In the rows, zero is written as 128.
Each row is followed by its class.
[131 135 134 129 117 104 128 130 134 131  56 132 126 120 133 131 129 121
 122 122 129 118 131 144 131 127 127 129 122 115 124 131]
J
[131 130 130 133 123 113 133 128 123 128  53 132 126 123 122 134 119 124
 119 122 147 117 134 149 137 124 126 130 127 124 120 137]
L
[125 133 120 123 131 127 135 122 132 131 177 123 129 128 133 119 120 132
 132 135 127 130 133 113 124 131 122 118 131 128 134 131]
L
[128 131 138 114 120 129 126 134 128 138  63 130 134 126 118 128 135 123
 133 124 137 117 119 148 134 112 122 139 122 125 121 130]
W
[132 138 138 128 126 119 129 142 122 140  63 132 127 121 131 129 133 116
 130 133 142 126 127 139 132 131 133 130 117 122 120 126]
J
[127 130 130 118 122 138 129 128 125 126  72 129 127 114 122 128 137 128
 124 126 135 118 131 145 132 131 124 133 123 128 127 128]
W
[129 138 134 139 126 119 127 127 127 128  36 127 123 123 126 127 122 123
 123 124 157 119 126 148 131 123 116 127 119 121 116 134]
L
[127 128 135 128 114 119 132 128 119 128  50 130 128 115 124 132 125 127
 121 128 142 119 132 145 129 127 125 125 122 129 123 131]
Y
[131 134 132 127 128 126 128 115 123 124  21 127 130 121 122 127 122 128
 119 134 147 116 135 147 132 131 127 130 123 123 121 139]
Y
[138 133 135 135 128 114 126 131 120 129  29 124 126 129 121 139 129 122
 112 127 151 116 132 153 124 127 128 139 118 125 113 136]
J
[125 134 131 131 123 113 132 126 126 120  37 126 120 124 120 126 124 124
 114 125 138 116 132 151 129 129 134 129 125 126 109 136]
Y
[133 134 153 132 120 113 124 131 110 119   4 129 125 130 111 136 130 123
 114 123 150 102 128 174 128 127 116 141 119 125 108 139]
Y
[127 139 134 128 121 115 128 129 124 131  44 148 128 114 124 127 127 119
 123 122 153 124 133 154 129 126 117 131 123 132 111 134]
L
[129 129 137 128 123 117 130 126 124 125  36 127 127 129 120 135 127 121
 120 123 144 118 128 139 131 125 132 129 121 120 119 137]
J
[136 136 127 128 113 114 125 124 130 115  66 125 138 121 125 126 122 128
 118 124 150 121 131 141 126 127 122 126 120 128 123 132]
L
[126 138 130 128 129 112 129 125 131 128  50 129 130 117 125 122 127 123
 120 126 156 117 131 146 127 127 118 125 132 128 116 138]
L
[114 137 137 128 125 115 126 128 127 111  54 127 128 111 132 122 129 123
 128 127 151 116 131 131 135 130 124 122 119 122 120 131]
W
[130 144 136 129 122 117 123 133 130 136  58 129 130 124 122 125 133 125
 124 126 140 118 129 152 129 123 121 135 119 125 113 144]
W
[129 136 132 135 124 106 126 131 126 126  33 130 127 119 139 128 126 124
 115 122 157 121 139 145 131 125 118 128 118 127 113 133]
E
[124 131 126 133 130 111 131 133 124 135  74 135 129 120 127 129 128 125
 122 127 156 126 131 136 132 146 113 124 121 134 120 133]
E
[127 145 131 130 124 117 130 129 126 134  92 128 130 125 130 130 130 123
 132 128 145 129 132 144 131 127 121 131 122 123 126 132]
L
[130 138 133 121 113 118 129 136 130 132  48 130 129 118 133 121 129 124
 123 136 148 122 128 126 132 137 132 119 116 127 124 131]
W
[127 131 136 127 126 116 131 129 119 126  32 122 121 122 127 130 129 124
 117 124 142 117 128 143 129 126 127 124 132 130 116 135]
Y
[134 136 137 133 122 115 130 131 122 128   4 117 121 124 114 129 128 105
 113 126 153 114 133 158 130 130 126 134 122 126 118 141]
J
[130 133 129 131 128 123 137 127 123 127  51 133 129 118 127 121 127 121
 120 130 145 121 132 136 134 126 123 125 117 133 117 136]
W
[129 138 134 123 122 113 126 132 124 134  62 135 122 118 134 126 130 124
 126 121 148 124 139 138 127 130 118 124 124 123 117 133]
L
[134 143 141 122 125 113 133 135 125 136   7 131 126 108 130 118 125 123
 127 118 149 123 136 143 137 127 116 118 114 130 112 132]
W
[129 131 130 129 126 122 128 128 120 125  35 128 124 116 121 128 126 117
 116 124 167 117 138 150 134 123 127 124 125 124 113 137]
Y
[131 128 140 130 121 118 129 135 120 123   4 124 125 124 113 135 125 125
 112 126 153  97 131 175 134 125 124 136 121 126 112 141]
L
